Below is a small trained network, with its code and all its weights. Each question gives an input and a target symbol and asks what happens when units are switched off, that is, made to give their printed mean instead of their output.

import numpy as np


def w(rows, s, z=0):
    codes = np.array(rows[::2]) - 128.0
    scale = np.full(codes.shape[1], s)
    scale[-1] = z or s
    return codes * scale


def f(y):
    return np.maximum(y, 0)


def softmax(a):
    e = np.exp(a - a.max(-1, keepdims=True))
    return e / e.sum(-1, keepdims=True)


def log_softmax(a):
    a = a - a.max(-1, keepdims=True)
    return a - np.log(np.exp(a).sum(-1, keepdims=True))


def net(x, mask):
    ids = ['βγδτφψ'.index(c) for c in x.split()]
    T = len(ids)
    res = E[ids] + P[:T]
    u = 0
    for l in range(3):
        q, k, v = (res @ M[l].T for M in (Q, K, V))
        z = softmax(np.where(np.tri(T) > 0, q @ k.T / 3**0.5, -1e9)) @ v
        res = res + np.where(mask[u], z, O[l][:, -1]) @ O[l][:, :-1]
        u += 1
        y = f(res @ A[l][:, :-1].T + A[l][:, -1])
        res = res + np.where(mask[u : u + 4], y, B[l][:, -1]) @ B[l][:, :-1]
        u += 4
    return log_softmax(res[-1] @ U[:, :-1].T + U[:, -1])


Q, K, V, O, A, B = {}, {}, {}, {}, {}, {}
E = w([
[136,224,250,96],'β',
[80,90,107,160],'γ',
[92,118,124,179],'δ',
[127,143,147,105],'τ',
[207,85,136,174],'φ',
[52,158,62,122],'ψ',
],0.018)
P = w([
[24,33,3,155],'0',
[145,173,95,238],'1',
[107,224,119,146],'2',
[119,192,108,239],'3',
[114,182,112,244],'4',
[113,127,102,240],'5',
],0.0063)
Q[0] = w([
[133,224,158,192],'L0H0',
[92,254,32,207],'L0H0',
[166,195,194,219],'L0H0',
],0.0092)
K[0] = w([
[160,68,78,65],'L0H0',
[245,203,22,31],'L0H0',
[80,2,108,33],'L0H0',
],0.0082)
V[0] = w([
[87,165,172,196],'L0H0',
[55,73,190,219],'L0H0',
[127,218,185,254],'L0H0',
],0.0084)
O[0] = w([
[184,158,219,166,167],'L0H0',
[171,38,246,184,255],'L0H0',
[220,255,102,175,168],'L0H0',
],0.0073,0.0039)
A[0] = w([
[86,85,226,103,47],'L0N0',
[161,81,162,160,36],'L0N1',
[121,174,201,101,106],'L0N2',
[151,111,136,9,254],'L0N3',
],0.012,0.0023)
B[0] = w([
[119,206,168,53,194],'L0N0',
[177,180,135,94,254],'L0N1',
[227,65,95,94,213],'L0N2',
[50,90,145,246,137],'L0N3',
],0.013,0.0057)
Q[1] = w([
[55,119,119,112],'L1H0',
[2,185,149,107],'L1H0',
[196,99,90,39],'L1H0',
],0.017)
K[1] = w([
[151,161,155,152],'L1H0',
[131,247,115,141],'L1H0',
[128,54,193,36],'L1H0',
],0.016)
V[1] = w([
[137,254,165,102],'L1H0',
[220,46,97,244],'L1H0',
[201,60,138,95],'L1H0',
],0.0067)
O[1] = w([
[60,235,2,126,252],'L1H0',
[100,105,105,209,144],'L1H0',
[137,181,204,144,233],'L1H0',
],0.009,0.0018)
A[1] = w([
[235,149,107,122,145],'L1N0',
[118,33,168,165,4],'L1N1',
[97,149,2,116,83],'L1N2',
[45,147,207,182,82],'L1N3',
],0.0093,0.003)
B[1] = w([
[71,68,82,99,248],'L1N0',
[137,216,146,104,171],'L1N1',
[144,10,178,139,178],'L1N2',
[107,155,254,67,149],'L1N3',
],0.0089,0.012)
Q[2] = w([
[114,246,128,168],'L2H0',
[233,126,99,94],'L2H0',
[180,105,78,164],'L2H0',
],0.012)
K[2] = w([
[254,237,164,205],'L2H0',
[47,214,235,115],'L2H0',
[131,153,220,194],'L2H0',
],0.0093)
V[2] = w([
[197,81,179,74],'L2H0',
[2,100,189,115],'L2H0',
[171,92,52,102],'L2H0',
],0.0078)
O[2] = w([
[176,79,156,122,253],'L2H0',
[83,29,55,96,213],'L2H0',
[145,88,172,1,74],'L2H0',
],0.007,0.0041)
A[2] = w([
[160,255,117,118,1],'L2N0',
[67,166,225,52,120],'L2N1',
[194,161,142,155,201],'L2N2',
[56,119,146,230,106],'L2N3',
],0.0092,0.0045)
B[2] = w([
[2,76,232,62,213],'L2N0',
[209,102,29,238,233],'L2N1',
[165,198,39,185,253],'L2N2',
[162,112,165,46,210],'L2N3',
],0.01,0.0069)
U = w([
[181,197,98,2,73],'β',
[103,191,16,132,23],'γ',
[57,188,102,142,212],'δ',
[169,100,255,52,40],'τ',
[171,129,196,154,148],'φ',
[77,91,107,135,250],'ψ',
],0.0084,0.0023)

Each question gives the input, a string of symbols that net reads in full, and the target symbol t.
The units are the heads (3 rows each of Q, K, V and O) and the neurons (one row each of A and B). Each row of codes is followed by its name. A weight is (code - 128) times the scale printed after its matrix; where a second scale follows, it is the last column's (O, A, B and U).
mask holds one flag per unit, layer by layer, with each layer's heads first. A switched-off unit (its flag False) gives its mean, the last column of its rows in O or B, instead of its output. The means were averaged over made-up inputs and are rounded, as every weight is.
A unit's drop is (log p(t) with every unit on - log p(t) with that unit switched off) / (log p(t) with every unit on - log p(t) with every unit switched off).
The circuit of an input: a set's keep is (log p(t) with only the set's units on - log p(t) with every unit switched off) / (log p(t) with every unit on - log p(t) with every unit switched off). Starting from the 12 units with the biggest drops (on a tie, the unit counted first), units are removed one at a time, each time the one whose removal leaves the highest keep (on an exact tie, the one counted first), for as long as the keep stays at least 0.8.
circuit, biggest first: the units of the circuit, biggest drop first
most important unit: the unit with the biggest drop
top k neurons: the k neurons with the biggest drops, biggest first
top k neurons in layer l: the k neurons of layer l with the biggest drops, biggest first
input β τ τ ψ ψ τ, target δ: circuit, biggest first -> L1H0; L0H0; L2H0; L2N0
input ψ φ φ, target τ: circuit, biggest first -> L1H0; L0H0
input δ δ ψ τ β φ, target γ: top 3 neurons -> L0N0; L1N0; L0N1
input ψ β φ τ γ, target φ: circuit, biggest first -> L1N0; L0N0; L1H0
input ψ ψ τ, target τ: circuit, biggest first -> L1H0; L0H0; L0N0
input φ τ τ, target φ: top 2 neurons -> L0N0; L1N0
input τ φ δ φ τ, target ψ: most important unit -> L2H0
input β φ β, target β: top 3 neurons -> L0N2; L1N0; L2N2
input β φ ψ γ γ φ, target δ: top 2 neurons -> L0N2; L0N1
input ψ φ τ, target τ: top 4 neurons -> L0N2; L2N2; L2N1; L0N0
input γ β φ, target β: top 3 neurons -> L0N0; L0N1; L1N0
input τ φ τ, target ψ: top 3 neurons in layer 0 -> L0N2; L0N3; L0N1
input β β φ φ τ, target δ: top 4 neurons -> L2N0; L2N2; L0N2; L1N2
input δ τ φ τ τ, target γ: top 2 neurons -> L0N2; L1N0
input γ γ ψ φ φ, target β: top neuron in layer 1 -> L1N2
input δ φ φ, target γ: top 2 neurons -> L0N1; L1N0
input γ τ τ τ γ, target τ: top 3 neurons in layer 2 -> L2N3; L2N1; L2N2
input φ ψ τ, target φ: top 4 neurons -> L1N0; L0N0; L0N2; L0N3
input φ γ δ, target φ: top 2 neurons -> L1N0; L0N1
input τ φ ψ τ β φ, target ψ: top neuron in layer 2 -> L2N2
input β τ φ φ φ φ, target δ: top 2 neurons in layer 2 -> L2N0; L2N2
